Here is a tiny trained network, its code and every weight. The questions are about switching its units off for an input and a class, where a switched-off unit gives its printed mean instead of its output.

import numpy as np


def w(rows, s, z=0):
    codes = np.array(rows[::2]) - 128.0
    scale = np.full(codes.shape[1], s)
    scale[-1] = z or s
    return codes * scale


def f(y):
    return y / 2 * (1 + np.tanh(0.7978845608 * (y + 0.044715 * y**3)))


def log_softmax(a):
    a = a - a.max(-1, keepdims=True)
    return a - np.log(np.exp(a).sum(-1, keepdims=True))


def net(x, mask):
    res = np.array(x, float).reshape(1, 3) / 4 @ E
    y = f(res @ A[0][:, :-1].T + A[0][:, -1])
    res = res + np.where(mask, y, B[0][:, -1]) @ B[0][:, :-1]
    return log_softmax(res[-1] @ U[:, :-1].T + U[:, -1])


A, B = {}, {}
E = w([
[185,133,8,94],'x0',
[215,177,133,231],'x1',
[216,29,136,156],'x2',
],0.012)
A[0] = w([
[90,200,104,154,191],'N1',
[130,203,54,87,140],'N2',
[67,166,165,96,206],'N3',
[111,120,107,98,158],'N4',
[124,92,56,36,145],'N5',
[141,187,149,122,130],'N6',
[104,4,107,131,127],'N7',
[175,134,52,152,157],'N8',
[80,72,123,58,254],'N9',
[171,78,60,118,104],'N10',
[161,182,168,123,109],'N11',
[113,100,69,121,145],'N12',
[125,96,224,177,149],'N13',
[120,162,129,158,176],'N14',
[171,161,122,51,167],'N15',
[102,156,117,143,180],'N16',
[125,229,100,135,185],'N17',
[165,16,159,66,138],'N18',
[114,147,132,156,99],'N19',
[68,80,209,82,151],'N20',
],0.015,0.007)
B[0] = w([
[76,179,185,169,203],'N1',
[14,171,89,70,221],'N2',
[144,196,220,106,221],'N3',
[112,101,156,94,168],'N4',
[34,37,149,55,235],'N5',
[104,158,143,169,156],'N6',
[179,53,134,139,197],'N7',
[202,166,42,82,215],'N8',
[143,91,252,50,251],'N9',
[144,132,98,24,202],'N10',
[110,125,139,177,154],'N11',
[98,111,128,76,175],'N12',
[94,60,24,213,219],'N13',
[138,151,146,181,164],'N14',
[91,127,129,82,178],'N15',
[109,157,161,136,163],'N16',
[76,217,155,173,212],'N17',
[192,37,130,171,215],'N18',
[118,128,142,148,137],'N19',
[247,218,164,98,227],'N20',
],0.023,0.015)
U = w([
[157,195,184,70,192],'0',
[41,108,182,90,117],'1',
[183,68,186,152,173],'2',
[139,61,120,72,5],'3',
[91,156,163,195,152],'4',
[84,217,77,117,109],'5',
[125,109,1,161,160],'6',
[226,170,49,72,98],'7',
],0.0097,0.003)

Each question gives the input, the list of numbers given to net, and the class t.
The units are the neurons (one row each of A and B). Each row of codes is followed by its name. A weight is (code - 128) times the scale printed after its matrix; where a second scale follows, it is the last column's (A, B and U).
mask holds one flag per neuron, in row order. A switched-off neuron (its flag False) gives its mean, the last column of its row in B, instead of its output. The means were averaged over made-up inputs and are rounded, as every weight is.
A unit's drop is (log p(t) with every unit on - log p(t) with that unit switched off) / (log p(t) with every unit on - log p(t) with every unit switched off).
The circuit of an input: a set's keep is (log p(t) with only the set's units on - log p(t) with every unit switched off) / (log p(t) with every unit on - log p(t) with every unit switched off). Starting from the 12 units with the biggest drops (on a tie, the unit counted first), units are removed one at a time, each time the one whose removal leaves the highest keep (on an exact tie, the one counted first), for as long as the keep stays at least 0.8.
circuit, biggest first: the units of the circuit, biggest drop first
unit that matters most: the unit with the biggest drop
top k neurons: the k neurons with the biggest drops, biggest first
drop when u is switched off: that unit's drop, to one decimal
input [-1,-6,-3], class 0: circuit, biggest first : [N20]
input [-7,-7,1], class 2: circuit, biggest first : [N18, N2]
input [-4,1,6], class 6: circuit, biggest first : [N13, N9]
input [1,1,6], class 7: circuit, biggest first : [N5, N9]
input [0,-5,1], class 2: circuit, biggest first : [N2, N18]
input [-7,2,1], class 6: top 2 neurons : [N13, N9]
input [-3,3,8], class 6: top 2 neurons : [N13, N9]
input [6,0,7], class 3: top 2 neurons : [N5, N20]
input [-6,0,-5], class 0: top 3 neurons : [N20, N3, N18]
input [7,4,1], class 7: top 2 neurons : [N8, N10]
input [1,-3,8], class 3: top 2 neurons : [N10, N3]
input [3,1,5], class 7: top 2 neurons : [N8, N9]
input [7,-1,1], class 3: top 2 neurons : [N8, N5]
input [3,-8,5], class 3: unit that matters most : N5
input [-2,-7,0], class 0: drop when N15 is switched off : 0.0
input [4,0,-8], class 1: drop when N20 is switched off : 0.4
input [-2,3,0], class 4: drop when N10 is switched off : 0.1
input [-6,1,0], class 4: top 2 neurons : [N13, N8]
